Below are the code and all the weights of a small trained network. Each question names an input and a target symbol and asks about switching units off, where a switched-off unit gives its printed mean instead of its output.

import numpy as np


def w(rows, s, z=0):
    codes = np.array(rows[::2]) - 128.0
    scale = np.full(codes.shape[1], s)
    scale[-1] = z or s
    return codes * scale


def norm(h):
    return h / np.sqrt((h * h).mean(-1, keepdims=True) + 1e-5)


def f(y):
    return np.maximum(y, 0)


def softmax(a):
    e = np.exp(a - a.max(-1, keepdims=True))
    return e / e.sum(-1, keepdims=True)


def log_softmax(a):
    a = a - a.max(-1, keepdims=True)
    return a - np.log(np.exp(a).sum(-1, keepdims=True))


def net(x, mask):
    ids = ['αβγεζλμξστω'.index(c) for c in x.split()]
    T = len(ids)
    res = E[ids] + P[:T]
    u = 0
    for l in range(2):
        r = norm(res)
        for j in range(2):
            rows = slice(3 * j, 3 * j + 3)
            q, k, v = (r @ M[l][rows].T for M in (Q, K, V))
            z = softmax(np.where(np.tri(T) > 0, q @ k.T / 3**0.5, -1e9)) @ v
            o = O[l][rows]
            res = res + np.where(mask[u + j], z, o[:, -1]) @ o[:, :-1]
        u += 2
        y = f(norm(res) @ A[l][:, :-1].T + A[l][:, -1])
        res = res + np.where(mask[u : u + 4], y, B[l][:, -1]) @ B[l][:, :-1]
        u += 4
    return log_softmax(norm(res)[-1] @ U[:, :-1].T + U[:, -1])


Q, K, V, O, A, B = {}, {}, {}, {}, {}, {}
E = w([
[253,88,156,95],'α',
[115,59,130,118],'β',
[125,63,80,138],'γ',
[109,145,129,183],'ε',
[124,145,134,179],'ζ',
[138,101,186,176],'λ',
[127,132,175,154],'μ',
[116,128,82,124],'ξ',
[97,137,155,69],'σ',
[126,130,100,167],'τ',
[91,166,160,149],'ω',
],0.022)
P = w([
[56,105,87,180],'0',
[72,246,129,172],'1',
[70,36,78,197],'2',
[116,177,146,178],'3',
[94,64,130,161],'4',
[128,165,108,151],'5',
[146,25,132,153],'6',
[2,129,138,166],'7',
[205,148,119,128],'8',
[50,18,122,130],'9',
],0.0088)
Q[0] = w([
[106,69,158,72],'L0H0',
[111,75,142,163],'L0H0',
[159,125,171,36],'L0H0',
[1,67,81,159],'L0H1',
[159,34,99,119],'L0H1',
[238,254,98,97],'L0H1',
],0.01)
K[0] = w([
[185,149,152,131],'L0H0',
[117,169,119,147],'L0H0',
[204,108,140,61],'L0H0',
[235,102,149,90],'L0H1',
[101,189,127,134],'L0H1',
[10,106,153,157],'L0H1',
],0.014)
V[0] = w([
[84,159,126,103],'L0H0',
[188,101,111,89],'L0H0',
[101,117,190,97],'L0H0',
[117,115,21,82],'L0H1',
[104,197,77,183],'L0H1',
[158,93,114,251],'L0H1',
],0.018)
O[0] = w([
[96,46,104,167,188],'L0H0',
[184,143,187,147,2],'L0H0',
[157,112,61,156,165],'L0H0',
[107,105,251,48,93],'L0H1',
[92,55,136,109,163],'L0H1',
[149,141,73,24,132],'L0H1',
],0.014,0.0084)
A[0] = w([
[123,198,98,141,183],'L0N0',
[189,225,202,144,4],'L0N1',
[227,109,120,131,100],'L0N2',
[252,127,210,89,159],'L0N3',
],0.014,0.0016)
B[0] = w([
[108,173,169,125,252],'L0N0',
[116,123,128,5,200],'L0N1',
[178,77,128,172,172],'L0N2',
[252,13,97,86,206],'L0N3',
],0.015,0.0027)
Q[1] = w([
[203,197,232,116],'L1H0',
[27,94,221,148],'L1H0',
[127,174,28,196],'L1H0',
[33,215,82,178],'L1H1',
[2,102,137,77],'L1H1',
[105,131,106,118],'L1H1',
],0.0097)
K[1] = w([
[223,80,184,126],'L1H0',
[5,53,170,168],'L1H0',
[93,203,105,207],'L1H0',
[226,47,77,149],'L1H1',
[47,77,88,121],'L1H1',
[196,102,74,190],'L1H1',
],0.011)
V[1] = w([
[163,75,115,197],'L1H0',
[219,46,91,127],'L1H0',
[111,44,122,53],'L1H0',
[176,152,187,62],'L1H1',
[154,9,84,106],'L1H1',
[129,199,42,97],'L1H1',
],0.011)
O[1] = w([
[196,149,149,57,157],'L1H0',
[209,223,226,130,116],'L1H0',
[205,155,113,205,176],'L1H0',
[29,215,87,199,2],'L1H1',
[239,183,139,210,239],'L1H1',
[100,65,254,177,132],'L1H1',
],0.0074,0.0078)
A[1] = w([
[97,157,141,249,254],'L1N0',
[115,55,200,78,207],'L1N1',
[237,194,45,153,133],'L1N2',
[178,53,149,56,195],'L1N3',
],0.013,0.0012)
B[1] = w([
[95,72,197,223,244],'L1N0',
[99,249,202,200,207],'L1N1',
[94,182,177,207,227],'L1N2',
[32,165,128,84,254],'L1N3',
],0.013,0.0067)
U = w([
[246,90,129,118,193],'α',
[130,194,150,170,52],'β',
[161,213,173,60,221],'γ',
[73,94,93,139,106],'ε',
[67,76,2,102,175],'ζ',
[179,243,31,193,3],'λ',
[141,150,11,197,67],'μ',
[35,158,205,132,126],'ξ',
[91,2,204,248,182],'σ',
[19,149,97,67,96],'τ',
[149,43,46,147,42],'ω',
],0.0099,0.003)

Each question gives the input, a string of symbols that net reads in full, and the target symbol t.
The units are the heads (3 rows each of Q, K, V and O) and the neurons (one row each of A and B). Each row of codes is followed by its name. A weight is (code - 128) times the scale printed after its matrix; where a second scale follows, it is the last column's (O, A, B and U).
mask holds one flag per unit, layer by layer, with each layer's heads first. A switched-off unit (its flag False) gives its mean, the last column of its rows in O or B, instead of its output. The means were averaged over made-up inputs and are rounded, as every weight is.
A unit's drop is (log p(t) with every unit on - log p(t) with that unit switched off) / (log p(t) with every unit on - log p(t) with every unit switched off).
The circuit of an input: a set's keep is (log p(t) with only the set's units on - log p(t) with every unit switched off) / (log p(t) with every unit on - log p(t) with every unit switched off). Starting from all 12 units, units are removed one at a time, each time the one whose removal leaves the highest keep (on an exact tie, the one counted first), for as long as the keep stays at least 0.8.
circuit, biggest first: the units of the circuit, biggest drop first
k most important neurons: the k neurons with the biggest drops, biggest first
k most important neurons of layer l: the k neurons of layer l with the biggest drops, biggest first
which heads matter: for each layer, one digit per head in row order, 1 if its drop is at least 0.15 and else 0, layers parted by /
input σ μ ζ σ, target ζ: circuit, biggest first -> [L0H0 L1N0]
input σ ζ μ σ ε ξ ω, target ξ: most important neuron -> [L1N1]
input ξ ξ γ, target ξ: circuit, biggest first -> [L0H1 L1N1]
input σ σ τ γ, target τ: which heads matter -> 01 / 01
input ξ ζ β, target ζ: which heads matter -> 01 / 00
input ω τ σ σ ε τ ζ ζ, target ζ: which heads matter -> 11 / 00
input ω ζ ζ ω τ σ τ μ, target τ: which heads matter -> 01 / 00
input ω σ ζ σ σ σ μ ε, target μ: which heads matter -> 01 / 00
input σ σ ξ λ, target ξ: 2 most important neurons of layer 1 -> [L1N3 L1N2]
input ξ τ σ μ σ, target μ: circuit, biggest first -> [L0H1 L1H0]
input β ω τ ω μ σ ε σ τ ξ, target τ: circuit, biggest first -> [L0H1 L1N3]
input τ ζ λ λ, target λ: circuit, biggest first -> [L0H1 L1H0]
input σ σ σ α ζ σ ζ σ, target γ: circuit, biggest first -> [L0H0 L0N1]
input σ τ σ ζ σ τ τ τ, target τ: circuit, biggest first -> [L0H1]
input λ μ ω σ ε ζ ζ ζ ξ ω, target ξ: circuit, biggest first -> [L0H1 L1N1]
input σ ξ σ τ ω, target τ: circuit, biggest first -> [L0H1 L1N0]
input σ σ λ σ, target λ: which heads matter -> 11 / 00
input ξ σ μ ζ ζ σ γ σ ζ α, target α: circuit, biggest first -> [L0H0 L0N3]
input ξ ω ζ μ ξ, target μ: 2 most important neurons -> [L1N2 L1N3]
input ζ ε ζ σ τ τ ε τ σ, target τ: 2 most important neurons of layer 1 -> [L1N3 L1N2]
input ζ ζ τ ζ ζ σ σ ζ ζ ω, target ζ: circuit, biggest first -> [L0H1]
input σ σ τ σ σ ξ ξ, target ξ: 2 most important neurons -> [L1N1 L1N3]
input ω ξ μ, target ξ: 3 most important neurons -> [L1N1 L1N3 L1N0]
